cols: S N Y Z
Gos: [ 6.63  2.66 -7.38 -5.51]
sibe: [-4.84  4.10  2.80 -4.57]
dedom: [6.63 2.66 2.80 8.72]
key -> tag
[-4.84] -> z899
[6.62] -> z727
[-4.85] -> z500
[6.63] -> z375
join dedom 1: 	z375
[ 6.63  2.66 -7.38 -5.51]	Gos
[6.63 2.66 2.80 8.72]	dedom
down: [ 6.63 -4.84]	S

cols: A E M H C L
lelo: [-0.54  1.74  0.18 -2.56  0.72 -6.88]
pezuz: [ 1.71 -8.86 -0.35 -2.92  0.07 -2.26]
lazep: [ 0.11  3.99 -1.55  2.63 -0.13 -7.20]
gen: [ 0.82  3.40  0.23  4.68  0.29 -7.93]
zofuf: [-0.90 -1.92 -1.60 -3.50 -0.47  2.40]
diguk: [-0.17 -5.42  0.32 -5.65 -0.08 -0.29]
nere: [-0.29 -8.39  0.51 -5.81  0.38  4.24]
kuri: [-0.76  6.21 -0.71  0.31  0.26 -7.90]
zage: [ 1.71 -8.86 -0.35 -2.92 -0.80 -2.08]
vapa: [-0.76 -7.98 -0.71  0.31  0.26 -7.90]
tags:
[-2.25] -> z24
[-6.89] -> z557
[-2.26] -> z257
[0.18] -> z16
[0.17] -> z244
[-6.88] -> z474
[2.41] -> z898
[2.40] -> z504
[-2.08] -> z666
join lelo 6: 	z474
down: [ 0.11  0.82 -0.90 -0.17 -0.29 -0.76  1.71 -0.76]	A
[-0.17 -5.42  0.32 -5.65 -0.08 -0.29]	diguk

cols: U V F Q P B K J T
zut: [ 3.87  1.11 -0.34 -2.69 -1.06  1.28 -2.08  0.44 -0.74]
lof: [-0.13  1.02 -1.89 -0.37  1.63 -2.13  2.23  0.91  0.04]
Lupu: [-1.17 -0.66  0.47  1.02 -0.10  0.01  0.17 -0.38  0.31]
Zep: [ 1.35  4.41 -3.56 -2.19  2.25 -6.61  3.39  2.81 -0.62]
bozik: [ 1.48  3.81 -4.93 -2.04  3.09 -7.62  3.36  3.22 -0.65]
fup: [-1.50 -0.74  0.52  1.04 -0.02 -0.02  0.16 -0.31  0.27]
down: [-0.10  2.25  3.09]	P
Table of tags by key:
[-2.04] -> z438
[-7.62] -> z103
[-2.05] -> z725
[3.22] -> z366
[1.04] -> z722
[-7.61] -> z770
[-0.37] -> z15
join bozik 4: 	z438
[-1.17 -0.66  0.47  1.02 -0.10  0.01  0.17 -0.38  0.31]	Lupu
down: [ 3.87 -0.13 -1.17  1.35  1.48]	U

cols: roto rese Semu Bub bobu feg Munov boke nune tovan
Mal: [ 2.20 -4.77  3.32 -0.92 -1.91  1.08 -2.01 -0.76 -0.89  0.92]
Tiko: [ 0.50  0.21 -2.16  1.12 -1.77 -0.78 -1.57  4.84 -2.17 -3.35]
met: [ 3.64  2.39 -1.90 -3.84 -3.80 -0.41 -3.44  1.60 -0.43  5.72]
Zuk: [ 2.94  6.36 -6.89  0.14 -3.30  3.29 -4.55  4.19 -1.71 -0.10]
key -> tag
[1.08] -> z756
[-0.78] -> z434
[2.20] -> z764
[-4.77] -> z353
[-0.41] -> z726
join Mal 6: 	z756
[ 2.20 -4.77  3.32 -0.92 -1.91  1.08 -2.01 -0.76 -0.89  0.92]	Mal

cols: Bife fut bigur Tero pul lilel fak dov tate
Deg: [ 4.56  0.09  1.56 -2.90 -2.36  2.86 -3.45 -3.79  2.03]
sira: [ 4.56  0.09  1.56 -2.90 -2.36  2.86  3.55 -2.56 -2.00]
bez: [ 8.86 -6.57 -0.89  0.83 -2.85 -2.20 -6.05 -2.90 -2.79]
vezun: [-2.86 -1.82 -0.66  7.23  4.67  4.04 -7.04  9.09 -4.70]
down: [-2.90 -2.90]	Tero
Table of tags by key:
[-2.90] -> z269
[7.23] -> z594
[7.22] -> z681
[0.83] -> z861
[7.24] -> z544
join vezun 4: 	z594

cols: Kolu Lona rase gaduv Rabal duzud
Dos: [ 1.43 -1.12 -1.41  6.30  6.62  5.03]
kela: [ 4.87  4.37  4.34 -4.14  0.56 -2.04]
Tutat: [ 0.52 -2.66 -7.25 -5.14 -0.38  5.24]
Mok: [ 0.52 -2.66 -7.25 -5.14 -0.38 -3.93]
tida: [-0.59 -6.59 -3.08 -5.44  2.84  3.64]
fodir: [ 0.39 -6.35  3.38  3.37  2.19  2.12]
down: [-0.38 -0.38]	Rabal
down: [-7.25 -7.25 -3.08]	rase

cols: katan goga nuvu mub Nire rosi darem dem Gado
ruga: [-6.46 -1.99 -4.38  2.49 -1.30  5.27 -1.69 -1.43 -4.83]
tibi: [ 2.94  0.24 -2.02 -0.09  4.27 -0.93 -2.43  2.75  2.93]
fop: [ 7.01 -0.61  4.51  3.57 -1.42 -4.37  1.28  2.84  3.02]
down: [2.75 2.84]	dem
down: [-0.93 -4.37]	rosi
down: [-2.43  1.28]	darem
down: [-2.02  4.51]	nuvu

cols: vomo mikuv kavo puga riti tokeg radaz vatot Kiv Nibot
miti: [-0.85 -1.50 -1.92  4.62 -2.56 -0.97  0.88  4.04  3.31 -6.33]
fuge: [-3.22  0.23 -0.38  1.17 -1.51 -3.38  3.92  3.97  7.61 -4.17]
mife: [-2.64  0.38 -0.27  5.05  3.39  1.47  0.75 -0.54 -0.36  2.81]
tas: [-0.01  2.47  0.63  4.58 -1.91  3.93  3.52  0.31 -4.38  2.13]
zal: [-3.24  0.38 -0.74 -1.97  3.59  0.87  2.88 -0.96 -1.87  3.66]
Suko: [-0.61  0.46  1.84 -2.88  1.76  0.75  2.79  3.84 -1.69 -3.89]
Teb: [ 2.25 -2.25 -0.94  2.96  4.11 -1.48 -8.44 -1.10  0.99  0.30]
lanur: [-0.61  0.46  1.84 -2.88  1.76  0.75  2.79  3.62 -5.28 -5.06]
key -> tag
[-1.97] -> z350
[2.96] -> z418
[2.25] -> z416
[-2.88] -> z737
[2.24] -> z40
[2.97] -> z707
[-1.98] -> z971
join Teb 4: 	z418
down: [-2.56 -1.51  3.39]	riti

cols: R G X W
volo: [-5.64 -2.26 -4.80  6.97]
tafe: [ 1.64 -3.87  0.95  0.19]
bogi: [ 5.36 -5.92  2.08  2.52]
koma: [-5.37  3.78 -3.28  8.93]
down: [-3.87 -5.92]	G
key -> tag
[-5.38] -> z443
[-5.37] -> z43
[5.36] -> z789
[-5.63] -> z835
[-5.64] -> z749
[1.64] -> z956
join koma 1: 	z43
down: [ 2.08 -3.28]	X
down: [-3.87 -5.92  3.78]	G
[ 1.64 -3.87  0.95  0.19]	tafe
down: [ 5.36 -5.37]	R

